[128 = 0]

[154 112 140 118 132 153 149 178 173 124 137 144 179 106  92 127] | Y, P
[154  86 141 103 116 148 144 167 175 118 130 144 135 133  81 118] | Y, P
[110 121 141 100 129 122 177 160 131 152 159 149 153 135  86 104] | Y, M
[107 127 126  41 129 141 182 192 102 137 157 145  81 116 115  83] | Y, M
[139 125 139  70  98 136 151 154 121 129 155 125 135 143 112 118] | Y, M
[118 105 134  44 136 149 169 173 112 146 159 148 137 127  99 107] | Y, M
[124  91 146  72 124 134 178 219 100 127 154 153 148 143  84 123] | Y, M
[157 131 115  69 117 186 194 181 109 130 147 139 121 138 110 106] | Y, P
[127 121 135 104 130  90 167 174 142 130 153 136 148 130  71  99] | Y, M
[136 118 133  31 112 160 178 200 119 130 148 150 116 150 112  95] | Y, M
[119  84 156  84 136 144 169 183 167 125 143 137 168 117 113  96] | H, P
[108 130 145  83 124 126 185 191 124 149 179 141 149 127 110  99] | Y, M
[142  89 159 107 123 133 142 170 196 124 117 145 143 122  90 125] | H, P
[123  86 189 131 144 124 126 173 207 113 136 149 162 107  91 123] | H, P
[104 106 140  80 127 128 199 164 138 131 143 141 137 137 104 126] | H, M
[133 105 133 117 129 135 182 200 137 140 151 146 161 113 104 114] | Y, P
[159 136 144 109 133 121 134 124 109 114 118 145 136 116 115 109] | Y, M
[128 124 144  67 125 157 161 210 137 142 123 117 136 100 116  84] | Y, P
[ 91 101 141  49 121 147 175 201 153 115 149 138 130 137 134 116] | H, P
[ 91  88 150  48 124 140 177 177 133 107 149 149 103 129  97 108] | H, M
[136  91 151 124 136 129 161 172 147 133 138 158 162 140 104 114] | Y, M
[112 108 104  63 128 148 176 200 127 136 191 139 133 130 121 105] | Y, M
[139  85 136 108 120 120 158 170 128 130 137 141 168  89 100 104] | Y, M
[127  72 165 120 123 115 182 231 173 142 132 173 182 128  58 108] | Y, M
[178 124 115  60 129 165 130 171 142 108 115 149 109 160 115 109] | Y, P
[161 147 126  44 101 144 169 193 134 113 131 134 143 131 113 106] | Y, P
[141  98 139 107 135 131 161 169 163 114 147 139  71 147 101 112] | Y, M
[121 110 111  63 118 140 178 187 125 140 143 143 135 136 105 100] | Y, P
[128 111 150  55 128 142 190 197  82 145 173 136 133 147 106  99] | Y, M
[109  98 138  87 142 150 179 202 144 143 173 148 156 120 107  77] | Y, M
[137  79 135  43 108 163 112 194 140 104 139 135 127 130 105  99] | Y, P
[143 138 136  77 130 144 142 154 141 130 136 145 143 142  94 106] | Y, M
[ 91 116 146  77 127 139 136 155 140 112 153 131 139 138 127 110] | H, M
[173 106 126  62 118 152 140 168 137 113 106 117 101 108 111 144] | Y, P
[144  89 131  45 156 133 174 182 123 112 156 144 158 132  92 121] | Y, M
[ 84 119 131  76 121 130 158 159 124 144 140 142 156 136 119 109] | H, M
[167 106 129  46  91 151 144 226 147 107 107 138 116 111 100 123] | Y, P
[135 101 141  92 125 131 165 192 156  91 132 156 137 126  85  95] | Y, P
[130 102 129  92 123 149 187 174 142 116 139 108 143 126 115 107] | H, M

[109 145 126 124 113 177 125 140 138 114 131 128 124 125 125 129] | (85), lov
[106 111  80 137 130 133 129 165 144 128 131 125 131 133 140 127] | (80), kezu
[ 96 127 112 110 114 142 128 140 128 132 138 129 139 122 147 110] | (85), nis
[132 142 119 103 116 136 133 148 128 133 130 136 147 122 130 119] | (80), lov
[140 124 103 111 130 131 122 130 138 134 127 126 135 132 104 129] | (80), mudun
[120 134 121 122 106 131 126 151 115 124 145 134 140 137 116 141] | (85), lov
[111 141  94 145 135 132 121 130 135  93 144 119 149 132 138 130] | (77), nit
[149 122 100 116 160 117 133 154 140 132 123 136 154 134 127 117] | (77), mudun
[156 159 146 115 126 134 127 117 140 125 118 139 127 121  79 134] | (80), lov
[130 124 111 127 129 132 127 137 135 132 125  95 138 133 134 128] | (80), kezu
[130 129 130 108 117 137 123 145 134 124 138 138 139 132 143 126] | (77), lov
[142 125  60 147 147 110 139 142 138 129 126 121 150 140 141 128] | (77), nit
[130 139 119 110 115 131 129 147 131 126 130 145 151 132 128 123] | (77), mudun
[119 128  87 140 125 129 123 158 129 123 137 141 138 141 149 127] | (77), kezu
[152 137 123  99 139 142 129 136 137 136 136 135 144 141 109 111] | (85), mudun
[157 124 105 123 124 152 126 136 139 134 193 133 133 143 131 119] | (85), mudun
[102 132  98 117 117 133 130 149 129 124 136 122 125 134 138 132] | (85), nis
[102 111  67 127 136 118 124 156 127 130 143 132 170 156 145 131] | (80), nit
[135 127  90 116 135 126 129 149 138 132 120 135 137 112 142 115] | (77), kezu
[160 119  68 110 129 121 126 157 131 138 126 139 140 125 114 114] | (77), mudun
[143 127 119 125 136 122 125 153 128 128 118 135 137 127 128 128] | (85), lov
[122 180  74 195  27 191 128 171 152  93 214 138 128 195 121 152] | (85), lov
[130 155 118 121 105 134 118 133 135 120 139 126 154 136 148 121] | (77), lov
[183 115 123 109 175 110 142 134 128 150  98 121 142 109 120 116] | (80), kezu
[161 127 113 107 137 143 128 151 131 137 130 137 143 140 128 108] | (85), lov
[152 113 105 111 169 130 130 145 133 134 119 126 144 127 109 137] | (85), mudun
[118 121 155  65 153 134 130 145 124 125 124 131 145 132 132 123] | (85), nis
[142 133 121 133 139 120 126 145 122 126 122 133 153 138 131 131] | (77), mudun
[151 111 120 119 152 144 126 136 123 136 136 125 143 142 121 126] | (85), mudun
[168 141  99 115 110 144 129 138 134 124 134 134 145 135 122 129] | (80), lov
[132 140  90 127 113 117 127 146 137 136 132 138 138 126 131 120] | (77), mudun

[138 141 136 101 112 117 144 129 126 125  91 129 119 101  98 112] | <45>, Tamu
[183  94 147  44 132  99 152  85 136 115 126 145 105  84  76 119] | <47>, Zuli
[147 117 144  68 106  89 173  91 181 139 100 157 111  95  73 110] | <45>, gis
[124 140 136 123 103 106 154 134 130 131 121 126 126 123 118 131] | <45>, gis
[123 131 131 105 114 123 123 126 146 120 149 153 124 112 114 125] | <45>, Tamu
[156 125 148  71 107  93 181 113 131 128  81 134 108  87  55 110] | <45>, Tamu
[195 138 141 101 132 115 170  92 135 112 116 141  86 104  56 113] | <41>, Zuli
[152 108 140 103 117 112 145 104 143 113  99 149 108  98  73 105] | <45>, Zuli
[154 124 139 118 129 137 122 102 141 119 105 126 126 116  96 118] | <41>, Zuli
[127 119 149 103 116 120 156 134 136 135  96 138 120  95  57 115] | <45>, gis
[173 119 139  70 144 116 144 103 148 118 120 147  99 104  85  55] | <47>, Zuli
[193 123 152 123 113 127 158  89 141 118 121 118 112  96  73 129] | <45>, movap
[159 114 158  75 100  90 152 109 156 122  97 146 102  69  74 101] | <45>, movap
[159 123 154  38 104 108 147 113 148 124  93 143 117  86  65 105] | <45>, Tamu
[166 138 136  81 113  91 157 102 151 119  98 169 101 101  69 102] | <41>, movap
[162 130 148  81 111 105 170 102 142 133 105 128 110  99  56 126] | <45>, Tamu
[118 131 141 116  91 105 159 121 126 141 105 133 127  93  99 114] | <45>, gis
[168 133 144 105 104  94 174 107 128 136 123 137 107 128  74 102] | <41>, gis
[150 147 136  93  95  92 186 100 126 136 108 143  96 123  67 133] | <45>, gis
[144 139 144  83 122 121 152 100 148 119  83 140 124 116  91 118] | <45>, Zuli
[150 105 144  86 139 103 134  90 146 124 128 158 121 111 136 112] | <47>, Zuli
[187 137 141 110 115 136 152  89 124 124 108 139  52 105  63 143] | <45>, Zuli
[169 125 147 106 106 116 146  87 124 118 105 158 128 104  63 119] | <45>, Zuli
[166 120 144  78 121 101 157  99 138 113 117 139 101 107  66 121] | <45>, movap
[150 133 143 105 112 131 127 109 131 129  96 132 120 114  84 143] | <45>, Zuli
[166 106 145  84  98 102 175 108 133 124 105 157 140 101  72 119] | <45>, gis
[158 116 137  86 123 113 155  93 129 113 116 145 113 103  77 127] | <45>, Zuli
[156 111 144  80 109 114 138  96 139 127 103 147 113 101  84 109] | <41>, Zuli
[135 152 137 109 104 102 148 123 151 143 134 131 109 108 118 113] | <45>, gis
[182 121 132  82 133 102 155  93 125 116 111 140 100 110  61 126] | <45>, Zuli

[160 136 126 136 110 109 160 137 124 127 138 129 129 126 139 133] | A, G
[130 121 142 136 124 126 132 118 127 142 150 133 125 134 117 134] | K, G
[130 130 143 120 110  97 151 113 115 130 135 122 154 133 112 161] | Q, G
[134 119 144 133 139 126 160 119 118 120 160 132 129 137 130 155] | R, G
[117 130 117 120 111 111 140 143 129 129 129 146 142 129 122 131] | A, E
[105 126 133 139 126 111 141 140 137 133 134 131 120 129 121 114] | F, E
[156 133 134 137 132 114 131 125 125 131 123 129 157 134 131 129] | Q, G
[110 133 122  94 121 113 139 159 132 111 136 126 143 142 132 105] | F, E
[170 139 120 133 107 109 107 146 126 117 108 132 141 133 128 111] | A, G
[164 125 115  76 137  99 141 133 117 133 125 129 188 149 114 180] | Q, G
[116 143 128 126 133 103 139 118 114 126 141 123 133 118 133 120] | Q, G
[127 133 137 105 110 110 115 140 126 122 159 132 147 135 117 142] | F, G
[133 135 137 135 150 148 123 102 128 138 160 138 144 132 127 161] | R, N
[128 128 156 160 158 101 149 109 128 116 127 120 128 135 159 134] | Q, N
[111 140 133  91 107  97 146 140 123 124 145 126 137 135 130 126] | F, G
[144 137 128 142 136  99 146 135 124 119 110 119 138 134 144 136] | Q, G
[124 143 134 117 117  64 151 103 121 122 122 123 144 129 137 138] | Q, G
[144 131 117 118 129 123 142 123 126 116 144 136 139 136 128 103] | A, G
[133 127 125 100 126 115 169 123 138 129 160 119 140 135 123 131] | F, G
[143 131 138 129 150 120 138 114 129 135 147 117 153 117 115 131] | R, G
[119 117 124 103 133 101 147 127 118 115 135 114 142 116 131 116] | Q, G
[124 148  98 139 135 121 125 148 126 142 132 139 149 133 126 173] | R, E
[126 138 139 144 131 104 145 142 131 126 131 116 137 124 127 119] | Q, G
[123 132 119 118 119 113 128 165 128 128 113 138 140 145 123 119] | F, E
[152 143 124 146 156 112 140 148 124 125 121 140 144 144 146 147] | Q, E
[125 130 133 132 116 161 142 126 122 108 147 135 118 128 130  95] | A, G

[132 152 126 135 137 116 125 125 121 130 130 123 125 135 129 144] | (68), dokil
[134 145 132 131 134 128 130 112 131 140 149 126 148 129 143 131] | (68), nuteb
[123 167 137 133 139 128 153 121 113 137 136 129 125 130 137 136] | (68), dokil
[137 164 135 149 137 129 131 116 125 145 145 134 131 152 142 133] | (68), nuteb
[127 141 127 155 136 114 136 122 133 146 122 133 124 126 128 145] | (68), Mobu
[128 145 139 122 128 152 123 110 121 129 132 133 132 127 139 142] | (64), nuteb
[134 164 130 133 127 139 129 119 131 141 151 131 136 132 146 128] | (68), nuteb
[133 154 133 145 133 118 131 113 131 141 132 124 130 125 129 133] | (68), Mobu
[131 104 123 144 130 130 119 118 112 137 144 129 132 115 131 149] | (64), Mobu
[130 149 124 134 133 132 107 122 131 132 142 130 143 128 145 132] | (68), nuteb
[137 141 130 129 115 128 134 185 124 133 139 135 126 136 135 133] | (68), nuteb
[135 147 126 132 134 127 132 123 118 137 126 132 129 137 139 132] | (68), dokil
[126 156 125 140 143 118 136 105 111 146 146 120 124 126 140 142] | (68), bamad
[139 126 129 141 144 111 131 109 111 135 128 134 112 130 128 144] | (68), Mobu
[144 112 140 127 131 150 141 112 115 131 153 133 142 140 150 125] | (64), nuteb
[134 151 123 140 137 127 128 103 123 128 134 133 124 142 128 140] | (68), dokil
[131 147 136 126 128 137 132 113 125 140 150 135 137 134 148 136] | (68), nuteb
[116 160 134 145 134 129 117 126 131 145 142 117 125 117 136 130] | (68), bamad
[122 147 131 144 146 129 129 118 131 141 135 122 136 118 137 134] | (68), bamad
[124 166 129 144 125 122 120 125 138 138 133 125 130 120 139 131] | (68), bamad
[137 191 132 136 137 121 125 119 124 138 191 133 128 129 136 127] | (68), dokil
[119 126 134 128 134 154 123 118 117 132 149 131 151 122 151 128] | (64), nuteb
[123 148 133 139 134 125 132 111 133 150 150 125 130 113 142 133] | (68), bamad
[130 156 131 133 136 152 104 142 120 127 125 134 131 128 133 139] | (64), dokil

[124 134 105 161 133 133 130 146 135 123 118 126 124 126 128 129] | L, Kap
[117 135 122 130 124 136 122 134 146 127 111 123 132 129 115 125] | B, Kap
[109 135 106 154 140 140 113 132 141 125 112 118 126 133 124 131] | L, Kap
[ 83 139 109 137 145 139 125 141 134 134 115  90 126 160  93 166] | B, Kap
[102 155 117 142 142 136 128 133 126 114 125 129 115 132 171 151] | L, Ven
[112 142 130 120 141 128 140 140 142 126 125 114 130 128 109 114] | B, Kap
[101 151 108 133 154 130 146 157 144 124 119 108 124 121 122 110] | B, Ven
[102 152 112 132 128 135 139 150 149 122 106 120 116 132 111 132] | B, Kap
[ 86 148 109 131 158 139 144 149 135 127 127 108 128 123 141 128] | B, Ven
[110 132 107 164 124 137 117 136 142 123 109 127 119 138 114 148] | L, Kap
